Below are the code and all the weights of a small trained network. Each question names an input and a class and asks about switching units off, where a switched-off unit gives its printed mean instead of its output.

import numpy as np


def w(rows, s, z=0):
    codes = np.array(rows[::2]) - 128.0
    scale = np.full(codes.shape[1], s)
    scale[-1] = z or s
    return codes * scale


def norm(h):
    return h / np.sqrt((h * h).mean(-1, keepdims=True) + 1e-5)


def f(y):
    return y / 2 * (1 + np.tanh(0.7978845608 * (y + 0.044715 * y**3)))


def log_softmax(a):
    a = a - a.max(-1, keepdims=True)
    return a - np.log(np.exp(a).sum(-1, keepdims=True))


def net(x, mask):
    res = np.array(x, float).reshape(1, 7) / 4 @ E
    u = 0
    for l in range(3):
        y = f(norm(res) @ A[l][:, :-1].T + A[l][:, -1])
        res = res + np.where(mask[u : u + 9], y, B[l][:, -1]) @ B[l][:, :-1]
        u += 9
    return log_softmax(norm(res)[-1] @ U[:, :-1].T + U[:, -1])


A, B = {}, {}
E = w([
[72,113,126,97],'x0',
[88,157,254,15],'x1',
[136,172,137,157],'x2',
[59,160,154,162],'x3',
[205,206,49,82],'x4',
[93,168,122,206],'x5',
[229,64,199,193],'x6',
],0.0052)
A[0] = w([
[61,2,117,187,152],'L0N1',
[118,199,75,221,182],'L0N2',
[136,61,180,44,138],'L0N3',
[106,53,112,212,3],'L0N4',
[55,66,199,198,125],'L0N5',
[125,168,187,197,147],'L0N6',
[91,30,62,225,99],'L0N7',
[26,206,84,56,88],'L0N8',
[187,192,80,130,83],'L0N9',
],0.0071,0.004)
B[0] = w([
[189,112,100,218,218],'L0N1',
[143,219,192,102,251],'L0N2',
[186,73,212,125,188],'L0N3',
[129,66,82,250,132],'L0N4',
[175,244,78,186,208],'L0N5',
[76,225,130,36,168],'L0N6',
[133,93,142,254,214],'L0N7',
[23,81,72,56,236],'L0N8',
[205,103,94,95,167],'L0N9',
],0.0067,0.0034)
A[1] = w([
[67,86,160,240,73],'L1N1',
[67,213,244,123,174],'L1N2',
[229,194,41,92,98],'L1N3',
[136,88,202,36,138],'L1N4',
[202,206,95,161,71],'L1N5',
[145,140,158,157,141],'L1N6',
[253,203,84,168,173],'L1N7',
[203,237,63,139,138],'L1N8',
[141,52,155,117,2],'L1N9',
],0.0069,0.0055)
B[1] = w([
[181,121,45,183,149],'L1N1',
[177,253,117,123,214],'L1N2',
[227,44,78,70,181],'L1N3',
[162,90,179,176,176],'L1N4',
[164,84,121,3,155],'L1N5',
[119,203,114,84,146],'L1N6',
[182,147,113,72,253],'L1N7',
[185,86,78,56,209],'L1N8',
[37,85,141,91,104],'L1N9',
],0.0073,0.0052)
A[2] = w([
[152,113,127,199,2],'L2N1',
[205,116,117,105,212],'L2N2',
[112,100,151,55,164],'L2N3',
[197,97,77,100,245],'L2N4',
[131,182,157,118,75],'L2N5',
[2,120,92,50,137],'L2N6',
[172,93,174,104,217],'L2N7',
[174,116,237,119,137],'L2N8',
[152,178,147,77,250],'L2N9',
],0.0098,0.0021)
B[2] = w([
[78,94,66,211,140],'L2N1',
[71,110,210,66,235],'L2N2',
[130,39,90,170,172],'L2N3',
[129,144,180,115,254],'L2N4',
[121,157,126,113,149],'L2N5',
[2,92,84,86,200],'L2N6',
[77,94,204,167,186],'L2N7',
[64,164,174,173,179],'L2N8',
[61,117,134,161,225],'L2N9',
],0.0077,0.0056)
U = w([
[120,66,220,123,91],'0',
[209,116,57,210,220],'1',
[248,70,32,53,115],'2',
[17,117,53,51,156],'3',
[106,193,193,144,170],'4',
[82,235,101,113,123],'5',
[187,219,92,110,2],'6',
[189,110,157,52,97],'7',
],0.012,0.0079)

Each question gives the input, the list of numbers given to net, and the class t.
The units are the neurons (one row each of A and B). Each row of codes is followed by its name. A weight is (code - 128) times the scale printed after its matrix; where a second scale follows, it is the last column's (A, B and U).
mask holds one flag per neuron, layer by layer. A switched-off neuron (its flag False) gives its mean, the last column of its row in B, instead of its output. The means were averaged over made-up inputs and are rounded, as every weight is.
A unit's drop is (log p(t) with every unit on - log p(t) with that unit switched off) / (log p(t) with every unit on - log p(t) with every unit switched off).
The circuit of an input: a set's keep is (log p(t) with only the set's units on - log p(t) with every unit switched off) / (log p(t) with every unit on - log p(t) with every unit switched off). Starting from the 12 units with the biggest drops (on a tie, the unit counted first), units are removed one at a time, each time the one whose removal leaves the highest keep (on an exact tie, the one counted first), for as long as the keep stays at least 0.8.
circuit, biggest first: the units of the circuit, biggest drop first
top k neurons: the k neurons with the biggest drops, biggest first
top k neurons in layer l: the k neurons of layer l with the biggest drops, biggest first
drop when u is switched off: that unit's drop, to one decimal
input [-6,0,1,3,-3,3,6], class 6: top 2 neurons -> (L0N6 L0N5)
input [-5,4,7,-1,8,0,-4], class 2: circuit, biggest first -> (L1N3)
input [5,5,3,-8,-3,-6,-6], class 0: top 2 neurons in layer 1 -> (L1N4 L1N6)
input [1,1,5,1,-3,-8,4], class 4: circuit, biggest first -> (L2N8 L1N3)
input [7,-4,-5,-8,7,7,2], class 7: circuit, biggest first -> (L2N2 L2N4)
input [3,5,-7,1,-5,-1,7], class 4: circuit, biggest first -> (L0N5 L2N8)
input [7,-8,-1,0,7,-6,0], class 7: top 2 neurons -> (L2N2 L2N4)
input [7,-5,3,-1,0,1,-3], class 1: circuit, biggest first -> (L0N7 L2N6)
input [-2,5,1,-4,6,0,3], class 0: top 2 neurons -> (L0N5 L2N7)
input [-3,-4,5,8,3,-3,-2], class 7: top 2 neurons -> (L0N9 L1N8)
input [-7,5,2,2,7,6,0], class 2: top 2 neurons -> (L0N9 L1N8)
input [-2,3,8,-1,8,2,1], class 2: top 3 neurons -> (L1N3 L1N8 L0N9)
input [4,-4,3,2,2,-2,6], class 7: top 3 neurons -> (L2N2 L1N7 L1N5)
input [-2,2,1,-5,-8,7,-1], class 5: circuit, biggest first -> (L0N5)
input [7,1,-6,7,-4,-2,0], class 1: top 3 neurons -> (L0N1 L1N1 L0N2)
input [-5,0,3,-5,-1,-7,6], class 4: top 2 neurons -> (L2N8 L1N8)
input [7,0,-7,-7,5,8,7], class 0: drop when L0N5 is switched off -> 0.4
input [2,4,0,1,-6,-6,7], class 4: drop when L0N5 is switched off -> 0.2
input [-3,-5,8,-8,5,5,-1], class 2: drop when L1N3 is switched off -> 0.1
input [-1,-8,-3,0,7,4,6], class 7: top neuron in layer 0 -> (L0N2)
